Here is a tiny trained network, its code and every weight. The questions are about switching its units off for an input and a class, where a switched-off unit gives its printed mean instead of its output.

import numpy as np


def w(rows, s, z=0):
    codes = np.array(rows[::2]) - 128.0
    scale = np.full(codes.shape[1], s)
    scale[-1] = z or s
    return codes * scale


def f(y):
    return y / 2 * (1 + np.tanh(0.7978845608 * (y + 0.044715 * y**3)))


def log_softmax(a):
    a = a - a.max(-1, keepdims=True)
    return a - np.log(np.exp(a).sum(-1, keepdims=True))


def net(x, mask):
    res = np.array(x, float).reshape(1, 5) / 4 @ E
    y = f(res @ A[0][:, :-1].T + A[0][:, -1])
    res = res + np.where(mask, y, B[0][:, -1]) @ B[0][:, :-1]
    return log_softmax(res[-1] @ U[:, :-1].T + U[:, -1])


A, B = {}, {}
E = w([
[77,41,142,231,52,148],'x0',
[254,140,145,121,40,188],'x1',
[102,118,235,115,211,240],'x2',
[146,164,25,219,181,183],'x3',
[227,78,188,194,214,63],'x4',
],0.0079)
A[0] = w([
[222,139,168,159,114,128,72],'n0',
[136,132,89,131,103,70,91],'n1',
[180,85,140,144,158,111,39],'n2',
[124,100,179,108,177,217,45],'n3',
[137,113,149,167,192,57,97],'n4',
[90,116,181,125,172,193,57],'n5',
[105,86,143,183,90,134,79],'n6',
[116,80,152,72,112,106,49],'n7',
[135,139,198,46,76,79,101],'n8',
[107,50,124,140,95,140,21],'n9',
[167,125,117,97,76,203,26],'n10',
[185,91,171,164,160,113,107],'n11',
[107,119,183,104,166,170,199],'n12',
[142,135,99,137,100,75,48],'n13',
[126,148,82,122,101,53,115],'n14',
[87,125,198,91,90,64,98],'n15',
[112,80,139,179,76,165,95],'n16',
[189,126,149,150,60,177,20],'n17',
[66,177,113,116,81,165,90],'n18',
[99,171,119,96,74,173,72],'n19',
[159,105,165,174,174,41,106],'n20',
[18,125,120,123,209,60,29],'n21',
[116,51,109,189,84,172,84],'n22',
[163,159,210,135,129,244,105],'n23',
[200,162,83,143,39,72,95],'n24',
[57,184,130,119,90,148,62],'n25',
[108,101,171,78,104,92,55],'n26',
[28,131,124,130,186,67,3],'n27',
[151,197,128,56,169,133,68],'n28',
[132,129,91,129,97,63,83],'n29',
[184,97,179,62,56,128,84],'n30',
[156,218,126,74,155,105,85],'n31',
[95,149,81,106,91,179,120],'n32',
[44,157,98,62,78,155,119],'n33',
[158,188,108,94,184,120,67],'n34',
[98,55,140,205,104,166,76],'n35',
[73,172,119,110,95,152,67],'n36',
[162,139,98,136,77,50,95],'n37',
[130,135,160,67,117,96,50],'n38',
[82,80,146,189,61,151,116],'n39',
[224,147,113,61,112,177,54],'n40',
[196,166,60,190,130,209,106],'n41',
[104,190,38,192,200,158,63],'n42',
[169,105,149,169,156,77,63],'n43',
[164,217,99,73,168,127,123],'n44',
],0.011,0.0068)
B[0] = w([
[139,209,132,139,91,154,207],'n0',
[93,116,102,97,181,154,171],'n1',
[162,179,138,163,151,159,163],'n2',
[78,110,74,66,203,151,206],'n3',
[167,185,132,103,100,155,206],'n4',
[74,121,81,86,192,151,200],'n5',
[124,125,168,126,181,79,180],'n6',
[130,104,130,196,163,159,156],'n7',
[143,61,143,187,116,163,244],'n8',
[133,132,133,157,171,111,147],'n9',
[123,185,133,173,111,147,177],'n10',
[179,176,136,86,132,172,216],'n11',
[116,95,84,82,115,132,248],'n12',
[84,135,97,131,195,153,152],'n13',
[101,93,85,91,180,140,196],'n14',
[154,50,133,197,135,170,210],'n15',
[121,125,151,118,171,62,200],'n16',
[80,195,133,219,84,91,188],'n17',
[191,177,158,92,168,159,205],'n18',
[166,183,144,122,148,145,194],'n19',
[190,187,137,80,131,173,231],'n20',
[64,189,119,194,6,119,226],'n21',
[127,118,157,141,155,72,215],'n22',
[40,139,32,85,132,135,251],'n23',
[57,149,64,94,142,138,254],'n24',
[163,162,138,130,148,157,181],'n25',
[135,89,130,204,157,162,171],'n26',
[67,198,121,225,37,118,194],'n27',
[121,114,151,127,192,57,207],'n28',
[77,123,88,99,190,168,173],'n29',
[108,109,140,206,60,145,236],'n30',
[121,111,166,136,163,59,208],'n31',
[175,155,149,103,130,157,211],'n32',
[203,177,149,79,133,158,253],'n33',
[136,103,172,148,167,78,184],'n34',
[133,116,161,121,176,75,218],'n35',
[169,160,137,128,156,156,176],'n36',
[84,113,76,89,184,148,207],'n37',
[127,94,159,188,170,136,165],'n38',
[144,115,155,101,166,64,228],'n39',
[83,186,146,189,106,79,215],'n40',
[143,34,151,212,51,168,249],'n41',
[151,25,149,192,105,177,251],'n42',
[170,169,144,115,161,166,185],'n43',
[136,98,166,120,157,53,236],'n44',
],0.011,0.0076)
U = w([
[65,106,43,87,179,159,114],'0',
[227,185,164,103,147,180,115],'1',
[136,95,197,130,181,4,104],'2',
[71,174,125,176,64,115,151],'3',
[160,4,158,181,118,201,107],'4',
[170,51,107,17,26,84,249],'5',
],0.012,0.018)

Each question gives the input, the list of numbers given to net, and the class t.
The units are the neurons (one row each of A and B). Each row of codes is followed by its name. A weight is (code - 128) times the scale printed after its matrix; where a second scale follows, it is the last column's (A, B and U).
mask holds one flag per neuron, in row order. A switched-off neuron (its flag False) gives its mean, the last column of its row in B, instead of its output. The means were averaged over made-up inputs and are rounded, as every weight is.
A unit's drop is (log p(t) with every unit on - log p(t) with that unit switched off) / (log p(t) with every unit on - log p(t) with every unit switched off).
The circuit of an input: a set's keep is (log p(t) with only the set's units on - log p(t) with every unit switched off) / (log p(t) with every unit on - log p(t) with every unit switched off). Starting from the 12 units with the biggest drops (on a tie, the unit counted first), units are removed one at a time, each time the one whose removal leaves the highest keep (on an exact tie, the one counted first), for as long as the keep stays at least 0.8.
circuit, biggest first: the units of the circuit, biggest drop first
k most important neurons: the k neurons with the biggest drops, biggest first
drop of u: that unit's drop, to one decimal
input [5,-1,-6,-8,-4], class 4: 2 most important neurons	n15, n8
input [-2,-6,-6,6,-7], class 1: circuit, biggest first	n33, n18
input [-7,2,7,-4,7], class 0: circuit, biggest first	n23
input [-4,-6,-1,-7,5], class 4: circuit, biggest first	n15, n8
input [-6,7,7,-2,-2], class 0: 2 most important neurons	n23, n3
input [-5,-4,7,-6,7], class 0: 2 most important neurons	n3, n5
input [8,3,8,-6,3], class 0: 4 most important neurons	n23, n3, n5, n12
input [-3,-8,-3,2,7], class 3: 2 most important neurons	n21, n27
input [-8,8,6,-5,-4], class 2: 3 most important neurons	n28, n44, n31
input [-2,-7,0,-1,6], class 3: 3 most important neurons	n21, n27, n33
input [-2,-2,7,6,5], class 0: 3 most important neurons	n23, n3, n5
input [-7,8,2,-7,-7], class 3: 2 most important neurons	n40, n30
input [1,-3,0,-8,7], class 4: 2 most important neurons	n15, n8
input [-5,-6,3,2,4], class 3: circuit, biggest first	n21
input [7,7,-8,-8,5], class 0: 2 most important neurons	n24, n37
input [7,-7,6,-4,-3], class 2: 2 most important neurons	n39, n35
input [-2,-7,5,1,6], class 3: 3 most important neurons	n21, n27, n33
input [8,5,-7,-6,-3], class 2: drop of n12	0.1
input [0,-2,2,3,-2], class 5: drop of n15	0.2
input [-1,7,-6,1,2], class 3: drop of n17	0.7
input [-6,2,-7,-8,6], class 4: circuit, biggest first	n8
